Below is a small trained network, with its code and all its weights. Each question gives an input and a target symbol and asks what happens when units are switched off, that is, made to give their printed mean instead of their output.

import numpy as np


def w(rows, s, z=0):
    codes = np.array(rows[::2]) - 128.0
    scale = np.full(codes.shape[1], s)
    scale[-1] = z or s
    return codes * scale


def f(y):
    return y / 2 * (1 + np.tanh(0.7978845608 * (y + 0.044715 * y**3)))


def softmax(a):
    e = np.exp(a - a.max(-1, keepdims=True))
    return e / e.sum(-1, keepdims=True)


def log_softmax(a):
    a = a - a.max(-1, keepdims=True)
    return a - np.log(np.exp(a).sum(-1, keepdims=True))


def net(x, mask):
    ids = ['βγδεθλμξπτψω'.index(c) for c in x.split()]
    T = len(ids)
    res = E[ids] + P[:T]
    q, k, v = (res @ M[0].T for M in (Q, K, V))
    z = softmax(np.where(np.tri(T) > 0, q @ k.T / 2**0.5, -1e9)) @ v
    res = res + np.where(mask[0], z, O[0][:, -1]) @ O[0][:, :-1]
    y = f(res @ A[0][:, :-1].T + A[0][:, -1])
    res = res + np.where(mask[1:9], y, B[0][:, -1]) @ B[0][:, :-1]
    return log_softmax(res[-1] @ U[:, :-1].T + U[:, -1])


Q, K, V, O, A, B = {}, {}, {}, {}, {}, {}
E = w([
[122,94,115,172,127,99,199,104],'β',
[204,165,74,123,111,108,115,130],'γ',
[187,65,124,215,105,126,233,153],'δ',
[168,88,120,140,138,138,128,148],'ε',
[169,202,91,124,131,162,107,122],'θ',
[103,229,145,121,87,154,191,120],'λ',
[161,115,119,133,102,4,97,172],'μ',
[125,91,81,165,176,110,109,72],'ξ',
[126,154,122,98,144,113,95,166],'π',
[146,101,111,130,156,189,147,123],'τ',
[89,146,148,182,100,115,218,88],'ψ',
[78,208,112,86,138,61,61,115],'ω',
],0.023)
P = w([
[93,150,170,146,78,155,130,80],'0',
[162,75,92,73,130,92,138,57],'1',
[96,238,114,166,176,5,175,211],'2',
[92,143,104,167,69,170,126,112],'3',
[160,84,131,64,139,74,134,46],'4',
[54,216,63,150,173,31,172,216],'5',
[88,140,75,167,61,170,125,127],'6',
[164,92,149,60,150,61,133,34],'7',
[51,210,50,162,166,37,172,221],'8',
[82,137,58,162,48,166,108,136],'9',
[172,101,175,59,157,47,125,28],'10',
[36,210,40,155,176,34,171,215],'11',
],0.014)
Q[0] = w([
[44,131,44,192,153,89,150,192],'h1',
[48,207,113,191,184,103,161,253],'h1',
],0.012)
K[0] = w([
[38,66,51,178,77,145,93,182],'h1',
[55,127,17,144,5,188,92,173],'h1',
],0.012)
V[0] = w([
[133,10,145,191,169,131,77,180],'h1',
[29,93,155,89,186,175,114,126],'h1',
],0.012)
O[0] = w([
[189,145,214,252,162,83,49,143,62],'h1',
[61,87,66,235,155,166,47,165,2],'h1',
],0.012,0.0077)
A[0] = w([
[141,99,66,65,75,146,138,83,121],'n1',
[170,40,132,73,175,111,91,170,86],'n2',
[79,163,78,165,129,151,133,204,2],'n3',
[118,144,182,120,80,244,102,141,118],'n4',
[70,191,101,171,112,121,145,160,157],'n5',
[170,36,133,130,220,121,176,133,55],'n6',
[149,142,119,107,124,212,96,10,78],'n7',
[105,162,177,167,97,137,202,139,98],'n8',
],0.013,0.01)
B[0] = w([
[116,125,184,167,182,152,90,109,254],'n1',
[105,54,28,113,204,172,165,177,141],'n2',
[163,46,95,126,100,6,60,38,142],'n3',
[192,45,102,40,168,65,125,169,137],'n4',
[143,82,170,140,130,155,187,201,170],'n5',
[22,126,148,127,73,106,106,208,152],'n6',
[159,197,82,185,86,42,187,148,162],'n7',
[148,153,83,92,134,157,34,87,169],'n8',
],0.012,0.025)
U = w([
[117,163,102,63,83,102,129,129,165],'β',
[129,78,150,97,133,170,149,166,193],'γ',
[94,165,145,122,135,190,160,146,160],'δ',
[135,70,83,123,112,118,121,20,169],'ε',
[94,198,50,98,95,144,204,173,250],'θ',
[202,77,198,175,158,141,110,107,88],'λ',
[151,143,83,71,211,135,71,125,37],'μ',
[127,183,111,122,171,102,6,128,107],'ξ',
[137,197,169,178,147,152,107,175,158],'π',
[163,82,57,89,97,103,204,84,123],'τ',
[84,86,223,158,120,128,122,97,1],'ψ',
[143,109,67,177,144,71,88,73,77],'ω',
],0.012,0.0056)

Each question gives the input, a string of symbols that net reads in full, and the target symbol t.
The units are the heads (2 rows each of Q, K, V and O) and the neurons (one row each of A and B). Each row of codes is followed by its name. A weight is (code - 128) times the scale printed after its matrix; where a second scale follows, it is the last column's (O, A, B and U).
mask holds one flag per unit, heads first, then neurons. A switched-off unit (its flag False) gives its mean, the last column of its rows in O or B, instead of its output. The means were averaged over made-up inputs and are rounded, as every weight is.
A unit's drop is (log p(t) with every unit on - log p(t) with that unit switched off) / (log p(t) with every unit on - log p(t) with every unit switched off).
The circuit of an input: a set's keep is (log p(t) with only the set's units on - log p(t) with every unit switched off) / (log p(t) with every unit on - log p(t) with every unit switched off). Starting from all 9 units, units are removed one at a time, each time the one whose removal leaves the highest keep (on an exact tie, the one counted first), for as long as the keep stays at least 0.8.
units of the circuit, in order: the units of the circuit, biggest drop first
most important unit: the unit with the biggest drop
top k neurons: the k neurons with the biggest drops, biggest first
input β ε π θ, target θ: units of the circuit, in order -> [n7]
input ω β β ξ, target ω: top 3 neurons -> [n5; n7; n6]
input ξ ε π, target λ: units of the circuit, in order -> [h1; n5; n3]
input τ μ γ β ε π γ μ ε, target μ: units of the circuit, in order -> [h1; n1; n8; n5]
input ε π β τ, target τ: units of the circuit, in order -> [n4; n7]
input μ θ π δ, target ξ: units of the circuit, in order -> [n8; h1; n5]
input π β β, target τ: top 2 neurons -> [n1; n3]
input π ε ε β ψ ψ τ ψ, target ε: top 2 neurons -> [n1; n5]
input ξ λ ξ, target λ: top 3 neurons -> [n5; n7; n8]
input ε β γ, target π: units of the circuit, in order -> [h1; n5]
input ε ε ξ ε β ε τ ε β, target ω: units of the circuit, in order -> [h1; n3]
input π π γ π ξ μ β θ ε λ, target μ: top 3 neurons -> [n1; n4; n8]
input π ψ ε ψ θ ε ξ θ π δ ω τ, target ξ: units of the circuit, in order -> [h1; n8; n5]
input μ τ β ω θ ε λ ξ ε ψ, target δ: units of the circuit, in order -> [n1; h1; n3]
input π τ ψ π λ β τ γ π, target ω: units of the circuit, in order -> [n3; h1]
input ε γ β τ ξ θ π μ π, target τ: top 2 neurons -> [n3; n1]
input τ β μ ε ε ψ τ τ λ ε δ, target β: units of the circuit, in order -> [n1; n6; h1]
input ε β β τ μ, target τ: most important unit -> n2
input β ξ β τ ε, target γ: units of the circuit, in order -> [n2; n6]
input ε μ ε τ β λ λ γ γ θ β π, target δ: most important unit -> h1
input γ ξ π π ε ε ε τ, target θ: units of the circuit, in order -> [n6; n7]
input γ β ψ ω λ ε ξ π β γ γ, target λ: top 3 neurons -> [n1; n6; n8]
input β γ ξ λ τ δ, target ψ: top 3 neurons -> [n1; n3; n5]
input π π γ, target τ: top 3 neurons -> [n3; n1; n5]
input ψ δ β, target γ: top 3 neurons -> [n5; n1; n7]
input π ε ε γ γ π π, target γ: top 3 neurons -> [n8; n7; n5]
